Below is a small trained network, with its code and all its weights. Each question gives an input and a class and asks what happens when units are switched off, that is, made to give their printed mean instead of their output.

import numpy as np


def w(rows, s, z=0):
    codes = np.array(rows[::2]) - 128.0
    scale = np.full(codes.shape[1], s)
    scale[-1] = z or s
    return codes * scale


def norm(h):
    return h / np.sqrt((h * h).mean(-1, keepdims=True) + 1e-5)


def f(y):
    return np.maximum(y, 0)


def log_softmax(a):
    a = a - a.max(-1, keepdims=True)
    return a - np.log(np.exp(a).sum(-1, keepdims=True))


def net(x, mask):
    res = np.array(x, float).reshape(1, 6) / 4 @ E
    u = 0
    for l in range(3):
        y = f(norm(res) @ A[l][:, :-1].T + A[l][:, -1])
        res = res + np.where(mask[u : u + 10], y, B[l][:, -1]) @ B[l][:, :-1]
        u += 10
    return log_softmax(norm(res)[-1] @ U[:, :-1].T + U[:, -1])


A, B = {}, {}
E = w([
[171,213,166,28,183,254,254],'x0',
[109,246,176,134,125,32,145],'x1',
[62,155,222,160,209,172,167],'x2',
[117,120,74,104,194,82,134],'x3',
[214,148,157,114,154,108,40],'x4',
[125,152,130,170,97,165,121],'x5',
],0.0055)
A[0] = w([
[108,120,188,128,201,148,62,79],'L0N1',
[162,18,119,141,179,210,120,92],'L0N2',
[94,158,72,93,129,209,199,143],'L0N3',
[94,54,200,134,207,140,187,105],'L0N4',
[202,108,32,73,72,167,105,120],'L0N5',
[214,149,186,126,159,111,135,97],'L0N6',
[93,199,174,111,120,85,172,150],'L0N7',
[95,56,171,225,255,202,159,92],'L0N8',
[77,89,115,188,156,111,98,150],'L0N9',
[123,139,208,183,221,169,76,5],'L0N10',
],0.008,0.0024)
B[0] = w([
[87,142,114,76,64,132,137,174],'L0N1',
[232,183,142,210,122,74,196,227],'L0N2',
[229,127,176,118,137,90,2,253],'L0N3',
[129,141,79,128,75,166,143,205],'L0N4',
[99,175,75,71,54,112,148,237],'L0N5',
[160,98,103,184,141,116,83,174],'L0N6',
[235,144,62,137,91,86,120,207],'L0N7',
[113,151,111,100,66,150,159,230],'L0N8',
[140,88,100,142,97,171,67,199],'L0N9',
[116,165,63,80,98,85,136,183],'L0N10',
],0.0085,0.006)
A[1] = w([
[2,156,119,153,101,160,207,223],'L1N1',
[106,158,189,172,148,42,163,207],'L1N2',
[194,159,127,228,173,66,136,237],'L1N3',
[122,153,152,143,123,41,103,94],'L1N4',
[63,142,71,172,110,99,114,128],'L1N5',
[116,125,189,119,135,198,217,211],'L1N6',
[248,147,152,28,109,111,124,254],'L1N7',
[44,10,193,204,135,114,81,162],'L1N8',
[57,94,163,163,82,98,131,73],'L1N9',
[109,122,150,89,165,161,41,113],'L1N10',
],0.0077,0.002)
B[1] = w([
[104,214,48,180,107,62,66,140],'L1N1',
[230,89,50,68,75,231,178,138],'L1N2',
[150,3,129,184,76,214,135,174],'L1N3',
[133,173,96,102,81,182,227,153],'L1N4',
[163,97,241,61,77,167,77,158],'L1N5',
[122,128,122,92,88,34,79,136],'L1N6',
[28,138,135,210,143,130,38,251],'L1N7',
[207,68,170,87,144,152,34,145],'L1N8',
[63,130,153,62,145,187,132,141],'L1N9',
[26,135,106,210,157,164,213,131],'L1N10',
],0.0063,0.013)
A[2] = w([
[69,151,131,87,90,130,88,93],'L2N1',
[125,106,147,112,164,144,51,121],'L2N2',
[44,126,125,131,75,157,61,216],'L2N3',
[186,120,215,254,54,124,103,209],'L2N4',
[79,90,107,96,106,157,175,150],'L2N5',
[170,130,162,177,81,162,102,205],'L2N6',
[168,79,61,177,131,96,39,252],'L2N7',
[161,125,52,158,56,126,155,234],'L2N8',
[182,221,148,128,197,167,78,164],'L2N9',
[227,156,173,107,108,49,128,125],'L2N10',
],0.009,0.0014)
B[2] = w([
[83,195,101,120,168,112,101,167],'L2N1',
[103,84,179,104,249,204,43,153],'L2N2',
[118,241,73,116,197,89,112,216],'L2N3',
[118,100,111,126,173,134,148,251],'L2N4',
[119,212,205,112,185,121,103,134],'L2N5',
[104,60,142,121,198,23,145,223],'L2N6',
[91,164,192,133,146,171,210,251],'L2N7',
[107,157,197,135,184,163,207,240],'L2N8',
[100,3,101,65,64,104,113,172],'L2N9',
[170,100,116,107,39,158,137,161],'L2N10',
],0.006,0.013)
U = w([
[93,213,71,98,53,92,105,117],'0',
[186,88,140,162,101,150,197,93],'1',
[113,72,153,80,140,153,4,6],'2',
[96,171,137,139,192,112,116,233],'3',
],0.013,0.0019)

Each question gives the input, the list of numbers given to net, and the class t.
The units are the neurons (one row each of A and B). Each row of codes is followed by its name. A weight is (code - 128) times the scale printed after its matrix; where a second scale follows, it is the last column's (A, B and U).
mask holds one flag per neuron, layer by layer. A switched-off neuron (its flag False) gives its mean, the last column of its row in B, instead of its output. The means were averaged over made-up inputs and are rounded, as every weight is.
A unit's drop is (log p(t) with every unit on - log p(t) with that unit switched off) / (log p(t) with every unit on - log p(t) with every unit switched off).
The circuit of an input: a set's keep is (log p(t) with only the set's units on - log p(t) with every unit switched off) / (log p(t) with every unit on - log p(t) with every unit switched off). Starting from the 12 units with the biggest drops (on a tie, the unit counted first), units are removed one at a time, each time the one whose removal leaves the highest keep (on an exact tie, the one counted first), for as long as the keep stays at least 0.8.
circuit, biggest first: the units of the circuit, biggest drop first
most important unit: the unit with the biggest drop
top k neurons: the k neurons with the biggest drops, biggest first
k most important neurons of layer l: the k neurons of layer l with the biggest drops, biggest first
input [6,7,8,2,-7,2], class 0: top 2 neurons	L0N2; L0N4
input [2,-4,5,8,-2,-1], class 0: most important unit	L0N8
input [-6,-6,5,0,0,8], class 1: top 2 neurons	L0N2; L1N7
input [5,3,4,-5,4,-7], class 2: 4 most important neurons of layer 0	L0N2; L0N5; L0N6; L0N8
input [8,0,5,5,-7,-1], class 2: 2 most important neurons of layer 0	L0N3; L0N5
input [1,-5,8,1,-7,0], class 0: circuit, biggest first	L0N8; L1N1
input [-7,3,5,-2,5,-7], class 2: 3 most important neurons of layer 0	L0N5; L0N2; L0N8
input [4,-6,4,2,4,-4], class 1: top 3 neurons	L0N2; L2N3; L0N5
input [-6,-6,-2,-4,5,1], class 1: circuit, biggest first	L0N2; L1N7; L0N3
input [-3,3,7,6,7,-4], class 0: circuit, biggest first	L0N1; L0N10
input [8,-7,4,4,5,5], class 2: circuit, biggest first	L0N3; L2N9
input [7,6,7,-5,2,8], class 0: circuit, biggest first	L0N10; L2N9; L2N7; L1N6
input [5,-4,0,-6,0,-8], class 2: top 2 neurons	L0N3; L1N7
input [5,8,7,7,0,0], class 1: most important unit	L0N7
input [0,8,8,3,-8,4], class 0: 4 most important neurons of layer 0	L0N2; L0N8; L0N4; L0N6
input [-1,-8,-3,8,-8,-5], class 1: circuit, biggest first	L0N2; L2N3
input [3,3,4,6,1,7], class 0: top 2 neurons	L0N10; L0N2
input [6,-6,-6,1,0,4], class 0: 2 most important neurons of layer 1	L1N7; L1N8
input [7,4,5,3,2,0], class 2: top 2 neurons	L0N2; L0N5
input [-4,1,-6,-6,7,4], class 3: 2 most important neurons of layer 0	L0N8; L0N10
